Each row, then the tier of its hidden value
[ -62   -4  137   46    7  117 -485 -336 -116  164   58  201   40  113
  -39  291   21  248   29   13  133 -149 -121  141  -98   11   19 -137
  -67   58 -202 -140 -150  165  118   26  400 -129  168  156  -34  133
   70 -130 -152  -68 -127]
<43>
[   4  -64  -33   97  -79   74 -365  -54 -178    1 -101  -23  109  -48
  -31   -2  151  343   97   74   92 -212   -8    6  -37  -15 -101   53
  -56   -5 -105  -78    0  -34  -42  -45  216   31  248   68   87    7
   90   29  -47 -133 -272]
<55>
[-141   49  147  129  -82  240 -297 -229   78  217   41  180 -119  187
  133  362 -140  338   16   77  190  -58  -79  -23  -14   86  -54 -341
 -208 -100  -49 -105 -147  104  240  175  325 -417  221  118  -33  220
  -24   -3 -177 -144  -43]
<40>
[ -17 -170  -16  -84  -98 -300   36  148 -262 -218 -206 -200   70  -95
 -144 -212  317  -73   28 -236  -98  -41  272  -81   -9 -117  161  353
  198  101  -91   19  132  -68 -460   27 -125  365 -127   59   50 -122
  206   58  160   72 -134]
<47>
[ -34  -64 -104  -23  -76  -60  -80   63 -219 -128 -183 -214   17  -50
   -5 -142  191  200   89  124   52 -116  107  -74  181  -25   -1  168
  -23  -70  -49   81   43 -104  -37  -73  -44  127   80  104   95  -37
   25   52   73 -238 -249]
<56>
[  54 -203  -88  -77  -12 -249  179  173  -63 -219 -248  -24  -69   10
  -31  -43  214 -312 -113 -119  -19   10  149   23   -9   34  158  250
  117  112  -86  -44   62  -29 -263   41 -142  173 -159 -137   40 -257
  127  149  185   48  -19]
<60>
[-152 -253 -101  -26 -134    0  161   37  224   30 -275  121 -177   51
  209  285   97  -47 -194 -225   77   99  133   -9 -217  153   50   -6
 -187  -37 -137    1  -39  -21   34  166  243 -140  -18 -295  175  -45
  -15   18  118   58  -62]
<40>
[ 120  -34 -137  -28  -87  -98   11  187 -113 -264 -172  -53   47 -118
  -22 -214  118  -53   23  181   99  -74    7   12  269   46   56  146
   70  -24    3  -38  172 -107  -39  -59 -244  219    2   29   37 -162
  -57  138    2 -198 -137]
<55>
[ 144   93    0  -97   -7  -84  146   74  197  -28 -165  138   38   95
  -10   57    8  -74 -193 -195  -14  249   43   98  -96   51   19 -128
  -38  -25 -119   20  119   25  -20  166  142   41  -51 -151  225  -95
  -45 -136  -46  277   10]
<56>
[  50  -39  -70 -123   12 -228  106  154 -204 -209 -203 -213   59  -16
 -105 -147  224  -14   -2 -106 -105   41  159  -28  135  -48   52  254
   86  -28  -55  104  103  -58 -259  -11 -151  249  -54   57  135 -139
  104   54   95   10  -89]
<55>
[ 310  123  -37  -26  -38 -141  179  241  138 -187 -190   70   40   46
  -71 -219    2 -226 -147   22   35  162   55   75   60   37   67  -81
   93   54  -22  -59  216  -54  -78  150 -110  131  -94 -158  123 -233
  -35    9   -5  206  -21]
<56>
[  84  204  130   36   26  122 -305 -185   56  194   -4  154   94  184
  -47  170  -32  341  -42  -85   46   76  -62  104 -206  -31 -127 -286
 -123  -29 -152  -35  -54   95   97  142  481 -167  229   39  167   83
   43 -214 -159  186 -105]
<53>
[ 214  296   10    2    6    3   48  172   12 -145  -50    3   23   79
  -17 -166 -104   85   25  250   96  104  -91  -35  333   20  -84 -189
   14 -155  122    7  154  -58   88   80 -208  -45  123  132   44  -80
 -113  116 -157 -112   17]
<53>
[  -4   45   45   32 -105   14 -331 -110 -182    5  -45  -27   71   -1
  -64 -100  127  264   91   60  113 -110   49   18  -18  -92   37  -11
   18   44 -114  -46    0  -12    3   22  218   79  124  163   11   41
   55 -107  -24  -92 -236]
<53>
[ 100  186  214  147 -111  -27 -276   12 -229   34  -35 -231   95  108
 -186 -270   38  351  161   51   -4  -97  207 -174   42 -187  -12 -129
  105   35    5  -20   65  -36 -233  191   95  -10  134  229   -6  114
  200  -22  -60   80 -227]
<53>
[  71  -91  -11  -67  112 -170  129   45    0  -62 -183   43  -53  167
  -30  141  117 -197 -147 -123  -48   62   57   55  -53   44   41   80
   19   58 -128  -16  -15   63 -167   40   17   -8  -85 -101  118 -190
  128   62   99  109   22]
<43>
[ 106  -43   95   37  -85 -202  115  168  -23 -154 -136  -44  -83  116
  -97 -113   68 -252  -82 -145  -22   53  236  -29  -19  -33  214   37
  168  162   -5 -140   80    9 -323  257 -126   39 -178  -30  -76 -156
  188  127  106  204   58]
<41>
[  40    7   91  -64   49 -244  -48  124 -306 -197  -68 -149   20   57
 -184  -68  206  -32   60 -224 -149   13  149  -27   19 -114   77  240
  202   51   29  -25    4   23 -456  129 -129  142   25  154  -68 -138
  287  202   58  113  106]
<40>
[ 289  235   78   -1   38 -184   -8  197 -215 -218  -82 -196   90   89
 -229 -358   52  -26   62  122  -52   29   98  -25  251 -110   45   16
  210   34   65   -6  148  -44 -235  109 -240  156   -1  159  -10 -154
  125   96  -27   81  -38]
<53>
[  12 -114 -163 -107   52    5  -11  -69  -15  -82 -193   28  -39   35
   56  190   76  -40 -115  125   80  -21  -82  190  191  187   57   69
 -143  -66 -180   42  -49   41  255  -79   60   10   -6  -81  150  -83
 -109  -47   -8 -169 -132]
<47>
[ -66   56  123  -78  -13  -13   25  -76  214  105  -25  329  -48  143
   85  352  -32   26 -150 -332   32  239  -39   33 -237   37  -16 -201
  -75  -65  -84  -50   -2  113  -50  211  268 -149   50  -34   99   37
   -1  -60 -114  202  166]
<60>
[ 231  113 -103 -184   60 -114  178  133   65 -198 -204  -11   35   44
  -80  -14   16 -174 -187  -57  -67  242    1  233  176  141   97    5
  -15  -70  -89   90   93   18   96  140  -42  136  -71 -157  191 -161
  -98  -85  -65  202   30]
<56>
[ 125  141   90    6  -18   19  -21  -15  132    7  -33  194   17  116
   -2   94 -124   -7  -83   58  104   90  -84   46  119   74   13 -250
  -20  -44  -48  -78   98   68   88  123   16  -88    8   41   56   15
  -82  -31 -181   39   15]
<47>
[ 179   19 -108  109 -114   70  -11  221   -3 -151 -230 -143   21  -38
    5 -151  -23  137    8  252   75  -81   34  -39  278  141  -68  -57
  -77 -118   43   -5  135 -125   76  100 -123  -33  150 -113  127  -56
  -61  165  -87  -93 -207]
<55>
[ 123  144  -86  -28   13   98  -40   -3  115  -31 -100  139  -15   87
   79   64  -55   88  -82  202  162   81 -148  126  137  115  -67 -187
 -139 -113  -55   -7   26   -4  309   21  106 -106  132  -31  133  -76
 -170  -45 -105 -116  -73]
<53>
[  15   32 -123 -170   68   26   63  -34   95 -132  -65  253  -67   21
  126  277  -56 -117 -120  141  150  114 -262  196  302  224   32  -54
 -115 -172  -47   -1   11   72  327  -51  -99  -40   27   18   51  -76
 -244   51 -159 -247  113]
<43>
[ -87    4  192   59  -49  -33 -274 -140 -178   47   39   30  -40  131
  -64  106   60  143   77  -76   55  -93   75  -46  -48  -91   87  -45
   66   76  -51 -123  -82   92 -168  131  133  -96   60  233 -132   76
  186   44  -29  -36  -15]
<40>
[ 139  186  -33   -8   21   46 -141   34  -41 -124   18  162   76   -2
   14  -28  -49  117   56  287  180  -33 -237   49  300   45  -99 -111
   -6 -119   44  -82  123   -7  144  -98 -142   15  164  204   10  -73
 -140  105 -193 -282  -18]
<55>
[ 299   52  -78    3  -11 -137  121  299   60 -259 -169  110   77  -31
  -68 -175   46 -216  -91   37   32   62  -36   58   94   60  -12   36
  124   30   32 -127  231  -66 -188   65 -227  160    3 -126   83 -290
    8  195  -38  104   31]
<47>
[  48 -138  -58  -65  -96 -246  234  261  -83 -190 -316 -255   24  -32
  -86 -165  222  -71  -73 -260 -155   84  319 -102   -2  -15   85  236
   77    1  -61  101  152 -104 -381  153 -109  227 -110 -143  193 -124
  153   72  144  214 -118]
<47>
[  58 -108 -116  -13 -170 -138  142  325  -10 -314 -199  -12  -57 -119
   25 -137  145 -161  -46 -125   30   56  132   -7   46   58  113  192
   93    8   87 -114  148 -120 -244  175 -216  146  -10 -111  -24 -232
   50  276   80   25   70]
<41>
[  71   92  168 -106   18 -111   23  -76   58   72 -109   12   54  179
 -141  164    2    7 -165 -372 -155  241  155  104 -128    8  108 -129
    1    9 -186   62   14  137 -135  299  259    5  -86  -56  177   80
  103 -234  -95  451   24]
<47>
[  26  164  145   88   -4   -2  -91   83  -74  -49   57   46  -25  149
  -18   54  -39  173   80  -17   39   17  -15 -114   91  -61  -90 -117
   35  -72  137 -135   32   26 -206  147  -99 -183  168  253  -79  -31
  128  245 -104  -56  153]
<41>
[ 133  -65  -27   18  -87 -151  126  236  -50 -245 -189  -55  -69   -6
  -43 -153   52 -229  -36   80   43  -22  108  -37  204   67  144   81
  129   43   45  -79  127  -62 -164  138 -283   84  -89  -67  -54 -162
   48  231   35  -24  -12]
<60>
[ -54  -78   65   24  -93 -184  -16  154 -200 -151  -98 -137  -23   28
  -78  -88  210   41   55 -247  -66  -18  238 -126  -73 -123   71  203
  132   65   38  -88   42  -40 -461  151  -79   84    9  128  -47 -112
  265  205  124   66   37]
<41>
[ -89  111  275  140  -26  110 -554 -347 -210  315   69  -34  121  202
 -121  128   55  584  144  -66   35 -169   77  -84 -215 -190 -105 -211
  -65   45 -191  -43 -124  117  -92   71  531 -167  242  302   65  269
  225 -227 -111   40 -280]
<56>
[ 257   88 -169  -79  -85 -115   98  334    9 -315 -224   -9   99 -141
  -58 -276  134  -68  -65  -40    2  143   28  104   64   46   -3  117
   76  -48   40  -10  217 -145 -109  114 -112  266   89 -167  145 -270
  -45  103   -9  129  -30]
<53>
[  65   -2   38   50 -123   21 -179   50   66  -69  -49  228    4   -3
   -3   90   42   14  -67 -189   84   49   -2  119 -206   38   52  -61
   21   69  -29 -217   28   30 -107  233  196  -27  122  -76  -33  -94
   75   73  -68  172   67]
<41>
[ 204  -12 -120   -9  -27 -112   11  258 -114 -333 -138   30   35 -108
  -52 -176   84 -168   16  186   83  -72  -81   56  280   83   35  154
  133   -7   77 -117  166  -82 -112  -16 -339  181   50   -6  -43 -253
  -14  295  -43 -154    5]
<43>
[-100  -51  136  -22  -21  -67  -58 -154  101   98   -5  270  -95  198
   49  279   52  -76 -128 -263   83   97   52   55 -270  -36  116 -103
   -6  123 -152 -159  -69  140 -110  137  265 -124  -83   53  -14  -35
  107  -77   48  118   94]
<41>
[  20  116  247  263 -311  206 -474 -108  -11  200   -7   -2  119    6
  -71  -87  -96  527  130   14  132 -146  143 -141 -103  -65  -23 -359
  -43    8  -56 -132   86  -18  -27  310  375 -135  238  104   10  327
   70 -132 -241  125 -321]
<55>
[ -47   48  251   93  -51 -143 -194    8 -346  -43   18 -227  -25  140
 -174 -107   98  167  179  -68  -59 -125  226 -209   89 -187   88   52
  186   67   62  -67  -22   31 -424  178 -101  -32   37  343 -174   70
  316  179   16  -15  -14]
<40>
[ -42   29  104  -66   78 -118 -112  -65  -46   -3   36  218   11  151
  -38  238  144   19  -60 -359  -29  117  -13   84 -280  -98  -10   49
   49   70  -77 -148  -56  124 -292   83  203  -26   68  135    9 -139
  204   40   23  157  198]
<41>
[ -13  -44  -60  -60  -35  -14  106   10   47   -4 -226 -101  -42   87
   46  105   35   81 -103  -18   -1   76  106    5  120  110   23  -40
 -148 -113 -127  122   19   -7  103   85   82  -48  -22  -87  218   31
  -54  -81   -2    4 -151]
<55>

New part:
[ 357   75 -241 -302   33  109 -181  -22   59   43  268  388   74  -34
  112  228 -289   -7 -256 -129   11 -182   30   94 -184  -27   18   31
  144  115   47  -36  193 -192 -142  -38  -98 -157  163 -190  -28  -49
  -79  -60 -143   -8 -200]
A
[-351 -242 -122  190  -62 -270   12   89  -41   67  -48 -342 -444  203
   35  -94  195   32  159   15  172  286 -263 -205 -113 -120   60  -57
  -24   81 -145   25  -87  -32   29  118   88  -73 -166  126   53 -200
   32 -216   19   42  223]
D
[-212 -185 -248   96 -226 -250  123  121   36   99 -141 -308 -396  288
  -35  -92  197   -5  149 -179  118  354 -236 -307  103  -27  -47 -113
   74  145   83   -3 -314  128  191    5   93  -11 -201  245   69 -187
   19  -90   37   47  112]
A
[-269   -8  143  -42   22  -61   -5  -33  -87  -27  -62   13  -39    1
   37  -15  -39   79  -89   18  117   50  -28   -2 -118  -52   25  106
  -14  -66 -131  -25  121 -103   26  -15 -185   -5   38  -52 -197 -124
  -43   88   44   16   95]
K
[-200   10   17 -107   78  -43 -109   90  -31   97  128  -96  -85  216
 -279  242   22  304   94   75  435  146 -554 -426  -94  -33   55   92
  -82 -173 -227  -50 -182 -398 -162 -339  141  -83    1   41 -137 -187
    3 -428  160  480   88]
T
[ -59 -190  110  428    0  -20 -150 -201 -158  -37  170   -8  -15 -156
  268  -27   65   52  243  464  170  -44   59  173 -226 -375  225   56
 -116 -220  135 -182  -71 -231 -178   90  246 -130  -91   62 -159  -71
   55  -42 -334 -249  193]
T
[-144  140  -44 -226  -28  171   69   -2   94  108   12  159   57  137
 -228  255  -81  223  -94 -100  366  276 -387 -222  -84    9  188  101
  -10 -107 -183 -286    1 -432 -211 -382 -148 -112   31 -131 -188 -303
 -271 -347   51  383   73]
L
[-336 -296  135  405  -69 -230  -64  -33 -108   18   52 -234 -329   -6
  160 -109  139  -15  273  214   97  136  -89  -13  -89 -263  104  -56
 -171  -40  -29  -86  -30  -17  -38  191  135  -99 -149   92   14 -156
   23  -70 -115 -135  217]
D
[-286 -182  121  368    6 -125 -121  -36  -88   -3   52 -214 -273    6
   76    7   87   39  272  288  270   43 -252  -86 -123 -281   95   -8
 -187 -183  -85  -26 -107 -166  -60   34  215  -69  -47   85  -27 -145
   85 -182  -79    3  181]
C
[-298   13  101  -79  -49  -52   10   -5  -54  -40  -82    7  -58   37
    5   -5  -39   66  -80   -9  196  134 -127  -26 -172    5    9  114
   63  -78 -120   14  129 -110  -32  -45 -174   28   20   12 -153 -174
   -8   25   10  -44   95]
A
[-244 -149  -78  -80  -46 -140    4   90  -47   59   67 -185 -183  220
 -160   65   26  248   98  -30  365  178 -320 -369  -61  -82    3   29
    4  -22 -178  -56  -66 -177   24 -202    8  -61    6   94 -132 -173
   -2 -210  143  299  129]
S
[-312  -35  142 -142  -45 -150  -37  102  -49   35   56  -65 -120  174
 -180  108   16  184   32  -41  263  204 -363 -270  -79   87  -28   90
   11  -76 -146    8   13 -129 -102 -157  -64   -2  -62   84  -93 -176
    7 -189  142  183   84]
L
[  17   75   88 -113  159 -102  -50  -31  -63   95   -7  171  -11   37
  118   39   72  -17 -263  -95 -327   11  167  121   20   95  100   77
  -42  116   47  -71  -18  -17   10  144 -177 -117 -171 -197 -114    4
 -180   77   44   57   22]
C
[-138  136  157   74  106   48   47 -107  -29  -65 -203   27  -44  -18
   68   24   -5    3  -94   90  123 -104   28   76   41 -111   61  130
  -70 -205  -38   -9  -49  -37  230  -71 -178   60   62  -75 -254  -12
  -45  146   83   59   82]
S
[-339  -95   82  -39   11 -206  -82  128  -62   37   62 -197 -252  206
 -158   89   69  175  103   32  311  173 -436 -315 -116   18  -23   61
  -27  -80 -212   83  -37 -144  -74 -105   44  -15  -61  111  -42 -162
   81 -276  156  220  126]
D
[  38  528  441  163  237   75   10 -124    9 -150 -435   68    3   27
   -6  156  149 -151  -97  223   14 -332  -85  142  357  119  -70  254
  -92 -550  290  281 -530  223  470 -159  -37  329  -84   99 -272  268
  174  247  220   30  -46]
T
[-282   31   56  -35   36  -80  -47   -7 -111  -28 -135  -65  -54   86
   50  -36   86   62 -106   61  105  142 -109  -34 -225   27   32  138
   66  -87  -77   99  -43 -166  -43   13  -29   20  -84   35 -147 -127
   67   -2  -14  -44  141]
T
[ 117   82   46 -191  225  -68  -14  -28  -41   96   49  175    2   57
   35  103  -12   88 -265 -121 -208 -134  179   24  136   21   81   84
  -69   95  -32 -118    6  -10  174    6 -262 -122  -29 -242 -224   76
 -220   94  190  281  -13]
S
[-251 -249  749   81 -369 -566 -275  222 -219  -17  247 -126  -91  149
 -219   56   97   23  449  -46 -178   11 -246 -434  471  309 -562  -68
 -137 -130  601  267 -497  584   82  -19  354  195 -351  597  173  104
  415  309  183 -200 -216]
Y
[ 161   94  -38 -218  -14  118 -167  -39   41   12  179  373   89  -69
   99  201 -247  -43 -213  -88    7  -88  -10  128 -188   11   31   55
   77   22   53  -48  198 -194 -212  -29 -108 -116   99 -172  -15 -114
  -88  -37 -157  -89 -142]
L
[ -38   60   53  -90   62  -16 -105  -47  -78   41  -16  159   63    3
  114   38    4   -4 -202  -31 -156   37   77   75 -122   37   60   84
    0   27   59  -24  -41 -153  -91   61  -46  -91  -90 -117 -101  -82
  -73   66  -73  -34   11]
T
[ 361 -111 -219  -68  126 -119 -284   34   23   81  389  198 -222  -28
  206  168 -183  -95  -99  -47 -140 -295   43   96 -109 -124   -2  -77
    7  215   15   57  171  -11  -57  214   36 -221   79 -164  129   52
   -1 -113  -94  -17 -173]
Y
[ 305   98 -150 -259   36  103 -193  -31   52   14  257  392   61  -47
  127  232 -254  -32 -235  -68   19 -164    5  150 -215    9   42   65
  145   50   62  -10  217 -178 -194   -9  -98 -128  109 -167  -15  -44
  -54  -88 -164  -88 -164]
L
[ 155   21 -123 -143   -9   77 -138  -46   27   28  116  287   18  -81
  168  106 -231  -87 -212 -131  -79 -118  105  127 -138  -79    7  -13
   35  116   40  -50  156 -131  -71   54 -103 -138  132 -195   -7 -104
  -98   76 -147  -81 -137]
K
[-110  -15   93  -69   73  -89  -50   -8  -44   57   42   85  -78    4
   40   48  -54   36 -123  -69  -55   -8    6   -3  -15  -40   34   37
  -78   55  -99  -76   90  -68   22   38 -168  -97   12 -144 -113  -87
 -129   42   68  115   12]
A
[-287 -301  209  160 -237 -378  -52  112 -121   74   92 -225 -237  149
  -62  -66  138   61  292  -50  -21  207 -154 -308  194   -9 -170 -101
 -105   57  200  -22 -275  214   77   42  171  -17 -233  291   54 -104
   94   78   61  -22   41]
A
[ 353   96 -233 -299   28  118 -182  -21   74   36  266  403   61  -34
  117  241 -282  -27 -258 -120   23 -165    4  121 -207   -2   34   42
  162   98   51  -26  215 -192 -176  -29 -105 -150  143 -185   -8  -56
  -76  -94 -161  -46 -194]
Y
[ 364 -195 -243   63   60  -44 -170  -91  -41   53  389  164  -73  -54
  241  102 -112   58   32  137   36 -225  168  110 -120 -289  142  -28
   27   96  118 -167   84 -109  -47   89   75 -235   39  -84  -79   49
  -45  -75 -204  -54  -21]
S
[ 203 -128 -147  -50   19 -180 -331   79   -4   -8  240  137 -288  -56
  293   51 -207 -264 -131 -126 -235 -291   89  148 -174  -45 -182 -107
   63  243   68  294  206  142   -6  361   51 -110   96  -79  264   26
  164   88 -135 -288 -225]
Y
[-316 -305  196  178 -238 -380  -42  107 -117   65   75 -243 -264  147
  -40  -85  150   46  289  -37   -6  231 -160 -282  155  -15 -147  -96
  -92   57  172  -14 -241  208   61   68  156  -16 -240  289   59 -120
   94   59   43  -55   69]
A
[-296 -164 -192   46    4 -277   -5  110  -87   70  -82 -337 -344  272
    4  -94  241  102   48   -1  143  283 -250 -255 -161  -19   32   16
   76   83 -128  111 -183  -81   44   75  109  -43 -196  154  -23 -145
   94 -195   60   96  216]
T
[ 129  437  432  -62  332   -8   15 -106  -12  -58 -212  239   48  -33
   19  159   24  -73 -277   52 -207 -391  140  219  362  140  -23  236
 -108 -278  127  113 -168  250  429  -42 -335  168  -19 -142 -326  288
  -55  308  312  156  -95]
A
[ 156   67  -75 -102   53   58 -209  -40    2   14   97  271    0  -63
  200  122 -154 -128 -221  -53 -134 -130   69  170 -194  -18   22   22
   37   61   79   54   87 -147 -136  116  -10 -117   42 -175   41  -63
  -22   16 -177 -144 -117]
C
[-340 -174 -149   18  -73 -244   30  119  -32   70  -58 -275 -363  248
  -25  -61  165   75   58  -73  181  334 -287 -237 -148   -5   36  -10
   66  102 -156   43  -51  -63   -8   52   12  -51 -161  118   21 -214
   19 -222   52   72  196]
D
[-208  193  283  128  142    2    7  -84  -14  -79 -216   19 -131  -30
   68   48   33  -74  -79  136   95  -97  -79  139   24  -38   58  152
  -97 -259  -68   80  -12   14  167    7 -178  101    3  -62 -178   -7
   -5   75   97   -7   85]
L
[ 214 -119 -149  -50   35 -189 -326   80   -6    1  235  132 -293  -36
  296   51 -172 -264 -139 -124 -262 -272   94  155 -170  -20 -161  -99
   69  246   84  293  184  147  -12  373   54 -112   52  -81  266   39
  155   67 -130 -286 -209]
L
[ -64   68 -310   -2   -1  255  143 -136  140  122 -126  182  -62  -14
  128   64  -62  -19 -218 -111  116  273  -17  133 -206 -217  378   -2
  -26   97 -195 -400  144 -432 -153  -56 -227 -242   43 -344 -118 -356
 -434 -218 -194  126  151]
L
[ 362  -42 -299  -66  136  -35 -245    6   66   65  286  216 -232  -30
  251  159 -179 -152 -168  -61 -119 -263   51  167 -170 -129   51  -63
   47  203   -8   68  186  -61  -58  222    1 -209   94 -211  137   17
  -26 -134 -140  -61 -148]
L
[   6   70   49 -119  101  -52 -102  -10  -44   63   28  159   -8   39
   74   89   -1   -3 -198  -65 -155    2   25   47  -57   65   52   68
  -12   47   30  -16  -20  -98  -57   58  -83  -93  -90 -136  -73  -44
  -92    1   -1   43  -12]
C
[-336 -113   45  -36  -28 -198  -35  127  -31   52   70 -201 -277  206
 -181   89   42  184  128   -3  354  194 -451 -339  -73  -20  -18   36
  -30  -57 -233   25  -13 -128  -41 -135    6  -26  -30  111  -51 -188
   36 -279  168  257  119]
Y
[  99   58 -271 -157   18  248   -3 -127   79   79   47  329   85  -93
  158  111 -232    0 -287 -127   54   47   98  160 -249 -188  234   15
   29  124 -132 -295  252 -401 -171  -49 -223 -237  173 -355 -131 -256
 -325  -66 -208   59   -7]
K
[ -67   69 -116   91 -289 -166   53  123   46    1 -302 -259 -238  356
 -113   13  267  -87  187 -107  139  257 -354 -355  245  173 -225  -28
  163 -136  465  252 -763  242  275 -167  342  215 -302  499   92  -41
  290    4   22  -87  -20]
T
[-231   74   67 -165   19  -42  -52   23  -90   10  -64    9   42  131
  -73   62   48  152 -116    5  158  176 -204 -146 -182   97   21  156
   74 -101  -63   39  -85 -234 -111 -131  -25    4  -81   35 -174 -146
   25  -80   34   91   93]
T
[ 679  -41 -609 -244   93   84 -185  -82   68   44  532  393   -8    0
  285  237 -204   72 -188  101  169 -204   95  258 -426 -148  253   80
  379  159   99 -111  320 -255 -278   63  -22 -260   61 -122  -65   55
  -39 -330 -362 -180  -71]
L
